Below are the code and all the weights of a small trained network. Each question names an input and a target symbol and asks about switching units off, where a switched-off unit gives its printed mean instead of its output.

import numpy as np


def w(rows, s, z=0):
    codes = np.array(rows[::2]) - 128.0
    scale = np.full(codes.shape[1], s)
    scale[-1] = z or s
    return codes * scale


def norm(h):
    return h / np.sqrt((h * h).mean(-1, keepdims=True) + 1e-5)


def f(y):
    return y / 2 * (1 + np.tanh(0.7978845608 * (y + 0.044715 * y**3)))


def softmax(a):
    e = np.exp(a - a.max(-1, keepdims=True))
    return e / e.sum(-1, keepdims=True)


def log_softmax(a):
    a = a - a.max(-1, keepdims=True)
    return a - np.log(np.exp(a).sum(-1, keepdims=True))


def net(x, mask):
    ids = ['αβγζθπτφψω'.index(c) for c in x.split()]
    T = len(ids)
    res = E[ids] + P[:T]
    u = 0
    for l in range(2):
        q, k, v = (norm(res) @ M[l].T for M in (Q, K, V))
        z = softmax(np.where(np.tri(T) > 0, q @ k.T / 3**0.5, -1e9)) @ v
        res = res + np.where(mask[u], z, O[l][:, -1]) @ O[l][:, :-1]
        u += 1
        y = f(norm(res) @ A[l][:, :-1].T + A[l][:, -1])
        res = res + np.where(mask[u : u + 8], y, B[l][:, -1]) @ B[l][:, :-1]
        u += 8
    return log_softmax(norm(res)[-1] @ U[:, :-1].T + U[:, -1])


Q, K, V, O, A, B = {}, {}, {}, {}, {}, {}
E = w([
[81,103,72,113,127,117,84,87,138,107,134,231],'α',
[121,104,29,111,54,97,175,146,106,55,87,104],'β',
[131,97,162,120,155,148,142,127,93,145,116,113],'γ',
[163,134,204,189,94,96,59,120,213,163,53,60],'ζ',
[120,108,144,129,122,166,115,147,115,170,120,149],'θ',
[102,126,142,150,116,151,157,136,114,167,120,108],'π',
[114,191,46,111,149,43,156,86,72,135,107,121],'τ',
[75,206,203,112,121,161,140,225,212,72,253,99],'φ',
[125,125,139,159,145,177,174,121,120,134,112,117],'ψ',
[120,130,150,129,131,140,138,152,105,178,118,111],'ω',
],0.025)
P = w([
[166,88,150,28,62,172,158,58,207,198,14,110],'0',
[50,77,138,116,147,174,111,58,134,173,115,71],'1',
[149,7,97,121,116,138,94,151,145,238,142,89],'2',
[122,161,231,59,104,154,143,123,28,77,57,174],'3',
[135,84,203,55,172,84,227,206,171,147,55,192],'4',
[146,118,156,178,103,153,95,128,8,108,149,87],'5',
[94,21,97,185,202,132,78,168,102,162,160,54],'6',
[204,132,228,123,30,88,163,136,41,89,108,174],'7',
[113,93,212,93,131,58,183,170,112,87,91,191],'8',
[156,49,164,168,113,102,165,153,96,116,153,150],'9',
],0.011)
Q[0] = w([
[116,212,89,59,119,177,122,93,35,100,209,141],'L0H1',
[213,71,110,249,76,181,79,101,45,177,176,79],'L0H1',
[173,233,241,80,24,108,205,132,81,49,135,228],'L0H1',
],0.012)
K[0] = w([
[12,182,142,63,135,207,119,71,78,136,58,120],'L0H1',
[175,204,227,142,16,105,173,93,84,74,123,188],'L0H1',
[78,137,87,170,111,172,8,85,73,69,171,36],'L0H1',
],0.012)
V[0] = w([
[104,251,107,111,74,54,58,187,157,194,173,97],'L0H1',
[94,150,43,181,77,163,163,134,166,66,138,169],'L0H1',
[156,95,222,170,131,99,2,131,195,149,118,158],'L0H1',
],0.0083)
O[0] = w([
[12,169,81,167,152,144,96,130,85,74,89,102,32],'L0H1',
[60,172,164,159,213,126,74,179,186,117,79,94,2],'L0H1',
[180,192,169,131,61,89,50,119,16,185,176,37,111],'L0H1',
],0.011,0.0073)
A[0] = w([
[154,80,168,154,157,109,164,201,53,146,111,94,134],'L0N1',
[179,127,129,156,82,151,107,157,137,136,88,161,94],'L0N2',
[56,80,109,117,103,146,103,116,76,101,82,110,144],'L0N3',
[164,123,224,187,110,172,94,127,130,164,53,77,42],'L0N4',
[52,105,78,183,155,182,151,213,53,116,119,102,129],'L0N5',
[85,39,114,62,141,164,176,135,128,157,119,204,92],'L0N6',
[160,108,23,89,122,118,148,63,70,178,18,139,108],'L0N7',
[124,111,12,140,113,27,140,85,111,102,152,187,255],'L0N8',
],0.011,0.0055)
B[0] = w([
[80,120,101,116,60,173,156,88,181,146,103,152,207],'L0N1',
[105,85,154,136,148,132,126,106,163,168,142,124,155],'L0N2',
[145,159,126,158,153,123,120,126,177,170,80,232,149],'L0N3',
[162,63,162,169,136,54,70,103,162,184,64,7,156],'L0N4',
[149,179,180,98,131,91,119,185,83,112,66,192,155],'L0N5',
[168,174,126,172,58,89,220,128,165,157,165,121,250],'L0N6',
[54,169,67,122,86,152,100,95,117,88,194,230,219],'L0N7',
[148,122,67,59,118,30,110,147,43,36,65,170,196],'L0N8',
],0.012,0.013)
Q[1] = w([
[139,132,157,132,122,89,119,182,73,119,7,140],'L1H1',
[133,147,136,133,141,155,111,127,72,160,154,132],'L1H1',
[139,146,77,160,167,147,147,194,101,157,84,105],'L1H1',
],0.014)
K[1] = w([
[141,167,125,231,169,2,85,104,42,119,66,146],'L1H1',
[90,231,187,133,179,71,71,93,172,167,151,68],'L1H1',
[60,169,103,124,138,43,156,156,124,86,29,35],'L1H1',
],0.0081)
V[1] = w([
[100,191,98,180,138,169,158,144,109,149,135,2],'L1H1',
[148,93,135,119,12,231,108,191,189,122,105,147],'L1H1',
[151,119,94,23,67,3,109,150,150,37,55,98],'L1H1',
],0.0083)
O[1] = w([
[127,157,200,115,145,37,183,80,171,126,172,196,1],'L1H1',
[8,169,142,68,151,218,8,173,99,75,120,62,247],'L1H1',
[200,113,112,176,175,115,108,167,33,58,210,119,176],'L1H1',
],0.011,0.0084)
A[1] = w([
[172,84,118,123,161,91,115,118,40,121,91,104,133],'L1N1',
[139,80,178,138,187,108,76,122,172,156,97,57,51],'L1N2',
[80,121,127,89,131,136,114,216,164,51,236,140,233],'L1N3',
[92,146,50,142,93,82,80,61,81,99,110,166,142],'L1N4',
[71,184,144,85,125,201,74,142,139,128,165,72,137],'L1N5',
[110,158,95,82,140,147,86,126,167,89,133,182,2],'L1N6',
[176,84,190,205,133,123,97,146,129,123,99,107,102],'L1N7',
[85,174,8,93,124,89,117,73,99,60,133,204,45],'L1N8',
],0.016,0.0075)
B[1] = w([
[173,145,188,190,60,71,197,117,195,122,104,220,160],'L1N1',
[204,199,91,168,54,31,89,55,129,99,126,71,145],'L1N2',
[138,211,185,145,126,99,155,110,91,1,134,65,212],'L1N3',
[84,120,171,59,165,65,177,86,135,126,103,167,234],'L1N4',
[144,84,145,172,153,114,160,158,101,51,110,76,185],'L1N5',
[95,174,152,27,154,153,213,67,118,145,162,18,143],'L1N6',
[72,202,137,77,137,128,78,160,121,150,125,16,152],'L1N7',
[132,100,139,9,104,50,240,64,144,95,29,100,252],'L1N8',
],0.015,0.019)
U = w([
[112,200,170,108,212,151,91,174,115,108,222,107,219],'α',
[202,167,90,146,78,101,44,107,164,130,69,87,100],'β',
[95,50,150,145,132,162,96,158,67,149,75,80,91],'γ',
[18,200,99,200,5,150,107,118,165,85,118,152,1],'ζ',
[164,124,223,89,176,162,126,154,212,203,137,110,136],'θ',
[66,171,99,2,165,111,131,83,131,149,101,83,112],'π',
[108,162,236,180,178,104,145,73,28,219,207,140,129],'τ',
[35,181,188,142,128,139,55,161,152,156,52,160,120],'φ',
[183,71,81,204,118,62,115,164,138,85,97,201,143],'ψ',
[176,202,90,76,105,196,73,116,36,154,196,140,158],'ω',
],0.0072,0.0066)

Each question gives the input, a string of symbols that net reads in full, and the target symbol t.
The units are the heads (3 rows each of Q, K, V and O) and the neurons (one row each of A and B). Each row of codes is followed by its name. A weight is (code - 128) times the scale printed after its matrix; where a second scale follows, it is the last column's (O, A, B and U).
mask holds one flag per unit, layer by layer, with each layer's heads first. A switched-off unit (its flag False) gives its mean, the last column of its rows in O or B, instead of its output. The means were averaged over made-up inputs and are rounded, as every weight is.
A unit's drop is (log p(t) with every unit on - log p(t) with that unit switched off) / (log p(t) with every unit on - log p(t) with every unit switched off).
The circuit of an input: a set's keep is (log p(t) with only the set's units on - log p(t) with every unit switched off) / (log p(t) with every unit on - log p(t) with every unit switched off). Starting from the 12 units with the biggest drops (on a tie, the unit counted first), units are removed one at a time, each time the one whose removal leaves the highest keep (on an exact tie, the one counted first), for as long as the keep stays at least 0.8.
units of the circuit, in order: the units of the circuit, biggest drop first
unit that matters most: the unit with the biggest drop
top k neurons: the k neurons with the biggest drops, biggest first
top k neurons in layer l: the k neurons of layer l with the biggest drops, biggest first
input θ ω π β π γ φ ψ, target ω: top 2 neurons in layer 1 -> (L1N8; L1N4)
input ω ω ω ω ψ β α ζ θ ψ, target τ: unit that matters most -> L0H1
input β ω ζ α ω ω, target β: units of the circuit, in order -> (L0H1; L0N4; L1N2)
input α ω θ φ ω ψ, target φ: top 2 neurons -> (L0N8; L1N8)
input ψ ω α α π, target β: top 2 neurons -> (L0N4; L1N2)
input α ψ θ, target β: units of the circuit, in order -> (L0H1; L1N2; L0N4)
input θ π ω ζ τ π ψ, target ψ: units of the circuit, in order -> (L0H1; L1H1; L0N8; L0N5)
input β θ τ ζ, target β: units of the circuit, in order -> (L1N2; L0N4)
input β γ θ β θ ψ ω ψ, target θ: top 2 neurons -> (L0N8; L0N7)
input α ψ φ ψ ψ, target φ: top 2 neurons in layer 0 -> (L0N8; L0N7)
input ζ ψ ω θ, target θ: units of the circuit, in order -> (L0H1; L0N7; L0N8; L1N8)
input α ψ θ ψ ψ, target γ: top 3 neurons in layer 1 -> (L1N5; L1N8; L1N3)
input θ ω α ψ ψ τ π ζ, target β: units of the circuit, in order -> (L0N4; L1N2)
input π γ θ, target ζ: top 2 neurons in layer 1 -> (L1N8; L1N4)
input π ω ω θ θ ζ ω, target γ: top 2 neurons -> (L1N5; L1N8)
input ψ α τ ω π β ψ, target ζ: unit that matters most -> L1N8
input ζ ψ ω τ ζ γ ω π ω ω, target ζ: top 2 neurons -> (L1N8; L0N6)
input ω θ π θ, target γ: top 2 neurons -> (L1N5; L0N8)
input φ ω ω ω ω ψ θ ψ, target θ: top 4 neurons -> (L0N7; L1N8; L1N3; L0N8)
input ω ψ φ ψ ψ ω θ τ ψ ω, target ψ: top 2 neurons -> (L0N6; L0N7)
input ζ ω β τ θ π ζ θ ω ω, target γ: top 2 neurons in layer 0 -> (L0N8; L0N1)
input ψ α β ζ ω, target α: top 2 neurons -> (L1N8; L0N8)
input ω α ω ω ω τ ω θ ψ ψ, target γ: top 3 neurons in layer 0 -> (L0N8; L0N6; L0N1)
input β θ θ π φ ψ, target ζ: top 3 neurons in layer 0 -> (L0N8; L0N6; L0N1)
input β ω ω ω θ ψ φ θ, target θ: top 3 neurons -> (L0N7; L1N8; L0N8)
input ψ π φ τ ω, target φ: top neuron -> (L0N7)
input θ ζ ω ω, target τ: top 2 neurons -> (L1N8; L0N8)
input γ ψ θ ψ β ψ β ω, target θ: top 4 neurons -> (L0N7; L1N8; L0N8; L1N3)
